Here is a tiny trained network, its code and every weight. The questions are about switching its units off for an input and a target symbol, where a switched-off unit gives its printed mean instead of its output.

import numpy as np


def w(rows, s, z=0):
    codes = np.array(rows[::2]) - 128.0
    scale = np.full(codes.shape[1], s)
    scale[-1] = z or s
    return codes * scale


def norm(h):
    return h / np.sqrt((h * h).mean(-1, keepdims=True) + 1e-5)


def f(y):
    return y / 2 * (1 + np.tanh(0.7978845608 * (y + 0.044715 * y**3)))


def softmax(a):
    e = np.exp(a - a.max(-1, keepdims=True))
    return e / e.sum(-1, keepdims=True)


def log_softmax(a):
    a = a - a.max(-1, keepdims=True)
    return a - np.log(np.exp(a).sum(-1, keepdims=True))


def net(x, mask):
    ids = ['αλμξπτφψ'.index(c) for c in x.split()]
    T = len(ids)
    res = E[ids] + P[:T]
    u = 0
    for l in range(2):
        q, k, v = (norm(res) @ M[l].T for M in (Q, K, V))
        z = softmax(np.where(np.tri(T) > 0, q @ k.T / 4**0.5, -1e9)) @ v
        res = res + np.where(mask[u], z, O[l][:, -1]) @ O[l][:, :-1]
        u += 1
        y = f(norm(res) @ A[l][:, :-1].T + A[l][:, -1])
        res = res + np.where(mask[u : u + 12], y, B[l][:, -1]) @ B[l][:, :-1]
        u += 12
    return log_softmax(norm(res)[-1] @ U[:, :-1].T + U[:, -1])


Q, K, V, O, A, B = {}, {}, {}, {}, {}, {}
E = w([
[246,53,135,147,165,142,139],'α',
[170,113,29,65,110,134,139],'λ',
[153,204,197,58,190,177,151],'μ',
[12,145,119,124,121,139,110],'ξ',
[113,66,195,117,180,126,65],'π',
[71,177,75,157,169,112,102],'τ',
[71,137,157,206,167,188,142],'φ',
[135,105,88,118,169,107,27],'ψ',
],0.011)
P = w([
[133,149,180,154,24,62,88],'0',
[150,149,147,107,22,111,111],'1',
[109,156,151,108,73,126,80],'2',
[109,139,140,104,90,147,93],'3',
[104,129,130,97,105,153,104],'4',
[100,117,114,106,122,165,114],'5',
[86,112,107,104,138,168,127],'6',
[74,102,98,106,148,162,135],'7',
[68,88,91,108,163,154,141],'8',
[59,80,81,117,175,155,157],'9',
[49,70,75,125,190,136,168],'10',
[47,53,66,132,203,119,182],'11',
[41,35,59,136,228,90,201],'12',
[48,2,36,130,223,109,219],'13',
],0.0047)
Q[0] = w([
[211,116,101,144,27,52,254],'L0H1',
[229,213,157,155,57,126,157],'L0H1',
[128,95,113,160,214,145,162],'L0H1',
[214,138,92,159,43,29,254],'L0H1',
],0.009)
K[0] = w([
[68,18,44,141,208,122,154],'L0H1',
[91,1,41,211,67,78,140],'L0H1',
[134,181,107,78,172,113,155],'L0H1',
[50,15,49,137,228,165,155],'L0H1',
],0.0082)
V[0] = w([
[137,120,140,115,238,113,177],'L0H1',
[89,30,79,137,187,46,195],'L0H1',
[139,76,164,230,3,138,35],'L0H1',
[69,59,78,178,121,215,106],'L0H1',
],0.0046)
O[0] = w([
[136,114,145,117,58,83,154,121],'L0H1',
[105,237,188,144,104,207,11,4],'L0H1',
[9,166,111,185,199,174,64,152],'L0H1',
[115,174,167,155,145,127,4,90],'L0H1',
],0.0036,0.0025)
A[0] = w([
[136,172,191,69,128,180,139,14],'L0N1',
[225,116,203,122,40,97,204,104],'L0N2',
[96,114,191,219,216,96,197,145],'L0N3',
[167,131,159,252,150,190,151,3],'L0N4',
[49,119,242,154,140,171,125,131],'L0N5',
[107,112,92,129,254,175,119,154],'L0N6',
[170,85,39,161,111,91,10,44],'L0N7',
[229,105,183,175,161,155,116,101],'L0N8',
[126,248,18,175,198,93,124,47],'L0N9',
[188,119,93,40,92,122,173,206],'L0N10',
[121,156,208,73,155,147,104,17],'L0N11',
[178,144,95,81,159,173,43,126],'L0N12',
],0.0064,0.0018)
B[0] = w([
[51,83,218,160,92,80,151,115],'L0N1',
[132,254,108,135,118,150,152,146],'L0N2',
[168,76,160,146,106,195,90,194],'L0N3',
[121,138,83,129,131,219,117,128],'L0N4',
[69,90,151,108,121,182,47,213],'L0N5',
[105,39,115,82,91,136,116,254],'L0N6',
[53,150,130,197,220,138,63,194],'L0N7',
[177,140,161,115,164,153,84,150],'L0N8',
[170,110,128,103,28,117,85,158],'L0N9',
[156,143,139,72,132,235,137,207],'L0N10',
[94,54,170,154,111,111,108,138],'L0N11',
[128,96,102,201,167,188,72,183],'L0N12',
],0.0088,0.0052)
Q[1] = w([
[110,115,199,88,95,79,73],'L1H1',
[152,251,98,175,119,31,160],'L1H1',
[135,31,102,45,221,159,125],'L1H1',
[130,132,113,166,186,107,104],'L1H1',
],0.017)
K[1] = w([
[55,120,55,163,57,157,83],'L1H1',
[165,250,213,169,91,157,83],'L1H1',
[148,37,121,186,159,137,236],'L1H1',
[137,136,151,158,105,67,176],'L1H1',
],0.014)
V[1] = w([
[173,90,31,147,5,129,99],'L1H1',
[157,107,178,86,87,127,176],'L1H1',
[172,131,91,28,167,50,63],'L1H1',
[255,95,184,176,107,121,78],'L1H1',
],0.013)
O[1] = w([
[207,88,120,93,19,159,58,126],'L1H1',
[90,102,160,76,120,139,78,5],'L1H1',
[185,129,134,90,155,10,91,239],'L1H1',
[215,54,200,119,180,169,132,83],'L1H1',
],0.011,0.0019)
A[1] = w([
[133,89,90,142,74,93,8,46],'L1N1',
[73,118,101,82,120,95,86,102],'L1N2',
[64,138,109,145,235,161,134,58],'L1N3',
[131,111,34,176,190,2,100,16],'L1N4',
[89,86,132,101,141,150,174,57],'L1N5',
[210,125,155,150,188,182,130,102],'L1N6',
[127,100,184,173,76,35,187,194],'L1N7',
[100,66,203,138,83,126,131,129],'L1N8',
[171,147,15,155,110,160,175,39],'L1N9',
[143,171,145,104,133,106,244,38],'L1N10',
[181,239,162,54,104,155,164,1],'L1N11',
[52,88,175,124,145,46,76,154],'L1N12',
],0.0099,0.0018)
B[1] = w([
[116,142,178,171,120,97,204,250],'L1N1',
[141,182,119,158,145,99,113,198],'L1N2',
[184,76,141,99,53,81,194,246],'L1N3',
[163,73,46,158,153,172,100,191],'L1N4',
[123,115,151,185,130,137,95,170],'L1N5',
[78,210,121,147,111,95,134,215],'L1N6',
[144,137,20,145,166,149,97,122],'L1N7',
[144,159,119,70,153,120,81,209],'L1N8',
[129,102,114,5,153,139,108,181],'L1N9',
[149,44,157,153,133,97,140,131],'L1N10',
[91,92,109,108,109,135,230,135],'L1N11',
[114,129,140,67,175,75,96,255],'L1N12',
],0.015,0.0054)
U = w([
[183,225,153,158,160,148,143,253],'α',
[159,178,65,16,132,170,131,152],'λ',
[101,108,148,114,132,135,255,72],'μ',
[24,196,84,152,98,87,104,127],'ξ',
[97,107,202,96,185,79,62,116],'π',
[206,156,137,128,9,79,90,92],'τ',
[94,107,136,163,78,228,66,128],'φ',
[163,84,40,192,162,110,111,141],'ψ',
],0.0086,0.0041)

Each question gives the input, a string of symbols that net reads in full, and the target symbol t.
The units are the heads (4 rows each of Q, K, V and O) and the neurons (one row each of A and B). Each row of codes is followed by its name. A weight is (code - 128) times the scale printed after its matrix; where a second scale follows, it is the last column's (O, A, B and U).
mask holds one flag per unit, layer by layer, with each layer's heads first. A switched-off unit (its flag False) gives its mean, the last column of its rows in O or B, instead of its output. The means were averaged over made-up inputs and are rounded, as every weight is.
A unit's drop is (log p(t) with every unit on - log p(t) with that unit switched off) / (log p(t) with every unit on - log p(t) with every unit switched off).
The circuit of an input: a set's keep is (log p(t) with only the set's units on - log p(t) with every unit switched off) / (log p(t) with every unit on - log p(t) with every unit switched off). Starting from the 12 units with the biggest drops (on a tie, the unit counted first), units are removed one at a time, each time the one whose removal leaves the highest keep (on an exact tie, the one counted first), for as long as the keep stays at least 0.8.
circuit, biggest first: the units of the circuit, biggest drop first
k most important neurons: the k neurons with the biggest drops, biggest first
top k neurons in layer l: the k neurons of layer l with the biggest drops, biggest first
input μ π φ ψ, target φ: top 2 neurons in layer 0 -> [L0N10; L0N7]
input π λ π π ψ π π μ λ φ, target λ: 2 most important neurons -> [L0N2; L0N3]
input λ λ ψ π ψ ξ α λ π τ μ, target τ: circuit, biggest first -> [L1H1; L0N8]
input π μ ψ τ ψ π φ φ π φ λ π ξ π, target ξ: circuit, biggest first -> [L1H1; L0N10; L0N7]
input α π α ψ ψ π λ ψ μ τ π, target τ: circuit, biggest first -> [L1H1]
input ξ ξ π λ μ φ, target μ: 4 most important neurons -> [L0N2; L0N6; L1N3; L0N9]
input π λ μ π τ τ ψ λ τ λ ψ φ α, target φ: circuit, biggest first -> [L1H1; L0H1]
input φ ψ π ψ τ λ ψ ψ ψ ξ ψ τ, target τ: top 3 neurons in layer 0 -> [L0N9; L0N5; L0N6]
input π μ π ψ λ π α φ ψ α φ π ψ π, target ψ: circuit, biggest first -> [L0H1; L1N7; L0N5]
input φ ξ π μ ψ, target μ: top 4 neurons in layer 0 -> [L0N6; L0N7; L0N1; L0N11]
input λ α π π π π ξ λ π π ξ μ, target ξ: circuit, biggest first -> [L0N1; L1H1; L0N10]
input φ π μ φ ψ τ π, target τ: circuit, biggest first -> [L0H1; L1H1]
input π λ μ φ ξ τ φ λ, target φ: circuit, biggest first -> [L0H1; L1H1; L0N9]
input ψ λ α π ξ ψ μ λ τ λ, target τ: circuit, biggest first -> [L1H1]
input μ ψ ψ φ ψ, target φ: 4 most important neurons -> [L0N7; L0N6; L0N10; L0N12]
input α ξ ψ ψ π π μ, target π: 3 most important neurons -> [L0N1; L0N11; L0N7]
input π λ ψ μ π, target μ: 2 most important neurons -> [L0N2; L0N12]
input π λ π α φ π μ λ φ λ, target φ: circuit, biggest first -> [L0H1; L1H1]
input φ φ π τ λ φ π τ π ξ μ, target ξ: 2 most important neurons -> [L0N1; L0N11]
input π α μ π π ψ π λ, target π: circuit, biggest first -> [L0H1; L1H1; L0N12; L1N4]
input π φ τ π α π μ ξ, target μ: 4 most important neurons -> [L0N6; L0N12; L0N3; L0N5]
input μ λ π, target λ: most important neuron -> [L0N7]
